Each row has a name. After each piece below comes the name of the row it's from. Each question is about the rows just above it.

(58): [-16 -32  11 -10]
(17): [-53   5  23 -37]
(122): [ 29  39   4 -10]
(141): [ 39   4  29 -13]
(40): [39  4 29 52]
find: [ 39   4  29 -13]
(141)
The row with [29 39  4] is
(122)
[29 52] is in which row?
(40)

(32): [ 12  -6 -13   2 -49   0 -63]
(64): [ 12  -6 -13   2 -49  -2 -63]
(114): [-15  13  10  -3  48  10  45]
(39): [ 12  -6 -13   2  48   0 -63]
Which row holds [13 10 -3]?
(114)
find: [ 48   0 -63]
(39)
find: [ 12  -6 -13   2 -49   0 -63]
(32)
Which row holds [13 10 -3 48 10]?
(114)
find: [13 10]
(114)

(54): [-4 33 13 11]
(37): [-3 -8 14 22]
(21): [ -1 -19 -12   8]
(2): [-4 33 38  0]
(27): [-2 40 52  1]
(103): [ 2  3 13 10]
(169): [ -1 -13   6  20]
(126): [ 3 13  2 13]
The row with [-2 40] is
(27)
Where do [-4 33 38  0] appear?
(2)
Which row holds [33 38  0]?
(2)
Where do [40 52  1] appear?
(27)
find: [ 3 13  2 13]
(126)
find: [ 3 13  2]
(126)
find: [-3 -8]
(37)

(31): [ -3  19 -18  13   3  51   0   1   6 -19  10   2  -7 -13  -4 -12   9   3
  10  -8 -27   2  11 -10   6   2  -6  -9 -12  14  -3   6  19   9 -15 -13
  -5   4  -7  -4 -12   2]
(170): [  2  -9   9 -20  11  12  -6  -4 -13   8 -31  -3  -2  -5 -17   5  29 -22
  -6  48  25   1  -5  42  18  29  27  -3  14 -21  17  30  32  18  15   8
  -7  26  -6  33  12 -14]
(50): [ 29 -13  -8  -9 -13   1  -7 -23   2   3  28  -5   1  11  -5   3  -5  -7
   6   5   4 -12 -10   4 -10  -5   6   1  20  13  -8  -5  -5  -7   6 -11
  -5 -26  -1 -10 -10 -24]
(6): [ -9  14  17  -2 -19  13 -23  23  14  -2  24   5  10  10  25 -32   7  -8
  -8 -37  10  26  -5 -32  -7  16 -12  -1 -16  25 -16 -23 -29 -31  22   6
 -24   9  19  -9   5  18]
(62): [-14  10  11   2   2  10  -8  10  -7 -33   6   1  11 -14   6   8  21 -24
  10   7 -12   4  -6  -6   7  21  17 -12  -5   9  11   7  25 -11  16  14
  -5  14   5 -15   7   2]
(24): [  7  30   2  26   8   3  -4  -6  -4 -23  -6 -19  19 -22 -17   4  -2  12
  16  -2  -2  -8  12  18  -3  -5  -8   1  -8  -1 -14  -1   4  41  -7  -7
  -6  31   2   8 -25  44]
(144): [  5  16   2   1   7  19  15  23  -7  11 -13 -16  26  -5   6  11  -3  18
  -8  -2  16  -5  -2  -3  12  12 -20   5   4   3   5   0 -19  16   4 -20
   6 -14  23  12 -35   4]
(112): [  6  21   2  11  21 -12  -2   1   1   4 -14  -7  27  -4   2   8  -3  -3
 -11  13  16  -5 -15  -4   6 -13   8   4   8  -4 -11   5   4   4  -6 -16
  -2   4  11  -2  -4 -13]
(162): [-14  28  -1  14  34  48   0   4  -7   1 -10  24  15  -8  -4   1  -4  10
  -1  31  16   2   9 -11  -4 -27  23   7  -5  -7 -17  -5  15 -33 -17 -11
  14  -5 -18 -24  14 -12]
(82): [ 18  -4   3 -11 -28  15   6 -30   2 -15  29  -4  -9  22   3   1  14 -13
  -4 -18 -18  10  -4   6   8  -6   3 -21  23 -21 -13  -2  24  22   6  10
 -17   7   2  -9   6   1]
find: [  5  16   2   1   7  19  15  23  -7  11 -13 -16  26  -5   6  11  -3  18
  -8  -2  16  -5  -2  -3  12  12 -20   5   4   3   5   0 -19  16   4 -20
   6 -14  23  12 -35   4]
(144)
[18 -8 -2 16 -5 -2 -3 12 12] is in which row?
(144)
[ 2 -9  6] is in which row?
(82)
Where do [ -9  14  17  -2 -19  13 -23  23  14  -2  24] appear?
(6)

(100): [ 12  16 -55 -45]
(48): [ 12 -14 -11 -14]
(53): [ 16  12 -11 -24]
find: [ 12 -14]
(48)
find: [ 12 -11]
(53)
find: [-55 -45]
(100)
The row with [ 16  12 -11] is
(53)
Which row holds [-11 -24]?
(53)

(154): [-26   7 -25 -17  18  -5   6 -40 -14   1]
(74): [ -3  -3  -7   5  -1  -5  -3  -1  -4 -13]
(159): [ 18 -17 -25   6 -26 -14 -40  -5   7 -15]
(123): [ -9  -6 -15  16  -5  -3   9  -3   2 -26]
(98): [ 2 -2 -3  1 -5  3  2 -1  7  2]
(150): [ 23 -22 -31   6 -33 -18 -53  -7   8 -19]
(156): [ 2  0 -2 -3 -5  5  4 -2  9  6]
(60): [-12  -7 -18  18  -7  -2  14  -5   5 -30]
find: [ -7 -18  18  -7  -2  14  -5   5 -30]
(60)
find: [  7 -25 -17  18]
(154)
find: [ 18 -17 -25   6 -26 -14 -40  -5   7]
(159)
Where do [-3  2] appear?
(123)
find: [7 2]
(98)
find: [-3 -7  5 -1 -5 -3]
(74)

(7): [ 37  44 -28 -19  33  11  10  -3 -28 -10  -1  29  39  35  27  28 -28 -20
   2  39  26 -33]
(22): [ -3  -8  -6  26  23  11  10  -3 -28 -10  -1  29  39  35  27  28 -28 -20
   2  39 -21 -29]
(63): [ 46 -31  24   6 -20 -10  10 -28  11  -3 -50  39  44 -28 -19  33  51 -24
 -51  37  51 -42]
Where do [ 39  44 -28 -19  33] appear?
(63)
find: [ -3  -8  -6  26  23  11  10  -3 -28 -10  -1  29  39  35  27  28 -28 -20
   2  39 -21 -29]
(22)
[11 -3] is in which row?
(63)

(108): [ -1 -12  -5 -14 -16  -5   9  -6 -15  -9  -4  -5  -8  50   0  -3  -9  22
  -5 -20   1   0]
(61): [ -8  23   4  -5  35  -7  30  46  43  10   3   1  21 -24  19 -22  -7  22
  -5 -20   1   0]
(116): [-22  -8  -4  -5 -23   0 -14 -10 -15  -6   4   0 -17  -1 -15  -8  -2  -5
  40  28  35 -10]
(132): [ -1 -12  -5 -14 -16  -5   9  -6 -15  -9  -4  -5  -8  50   0  -3  -9 -19
  -6  33  -5  -8]
(38): [  2 -19 -11  11   6  -9   6  -3   3   4  -1   2   3  -7  22  20  10   5
 -14 -12 -16  10]
Which row holds [ -1 -12  -5 -14 -16  -5   9  -6 -15  -9  -4  -5  -8  50   0  -3  -9 -19
  -6  33  -5  -8]?
(132)
find: [46 43 10]
(61)
find: [-10 -15]
(116)
The row with [-15  -8  -2] is
(116)
find: [-22  -7]
(61)
find: [ -1 -12  -5 -14 -16  -5   9  -6 -15  -9  -4  -5  -8  50   0  -3  -9  22
  -5 -20   1   0]
(108)

(28): [ 21  19  24  35 -27  38 -21 -22 -21  14 -10 -29   4 -14 -55  39  -5 -15
  32 -11  21 -24]
(102): [-38 -36 -41 -53   7 -52   1   1 -33 -31  -9   5 -24  -5  31 -52 -16  -5
 -47 -11 -39 -27]
(41): [ 21  19  24  35 -27  38 -21 -22 -11   4   6 -29   4 -14 -55  39  -5 -15
  32 -11  21   9]
(77): [ 21  19  24  35 -27  38 -21 -22  16  14 -10 -29   4 -14 -55  39  -5 -15
  32 -11  21   9]
(121): [  9   8  11  18 -22  20 -18 -19   6   4 -11 -23  -2 -14 -27 -47  31 -11
 -16  -5 -39 -52]
[-27  38 -21 -22  16] is in which row?
(77)
Where do [  6   4 -11] appear?
(121)
find: [ 21  19  24  35 -27  38 -21 -22 -11   4   6 -29   4 -14 -55  39  -5 -15
  32 -11  21   9]
(41)
find: [ 31 -52 -16  -5 -47 -11 -39 -27]
(102)
[-21 -22 -21  14 -10] is in which row?
(28)

(115): [ 7 -7  6  9 15]
(70): [-17   6   0   7   9]
(56): [ -2  -9   9  -3 -11]
(157): [  2   8 -35 -15   6]
(75): [-3  5 -9  1  8]
(12): [-36  47 -52 -27  -3]
(80): [  0  -4   6   1 -11]
find: [1 8]
(75)
find: [-15   6]
(157)
Which row holds [6 0 7]?
(70)
find: [-9  1]
(75)
Which row holds [-3  5]?
(75)

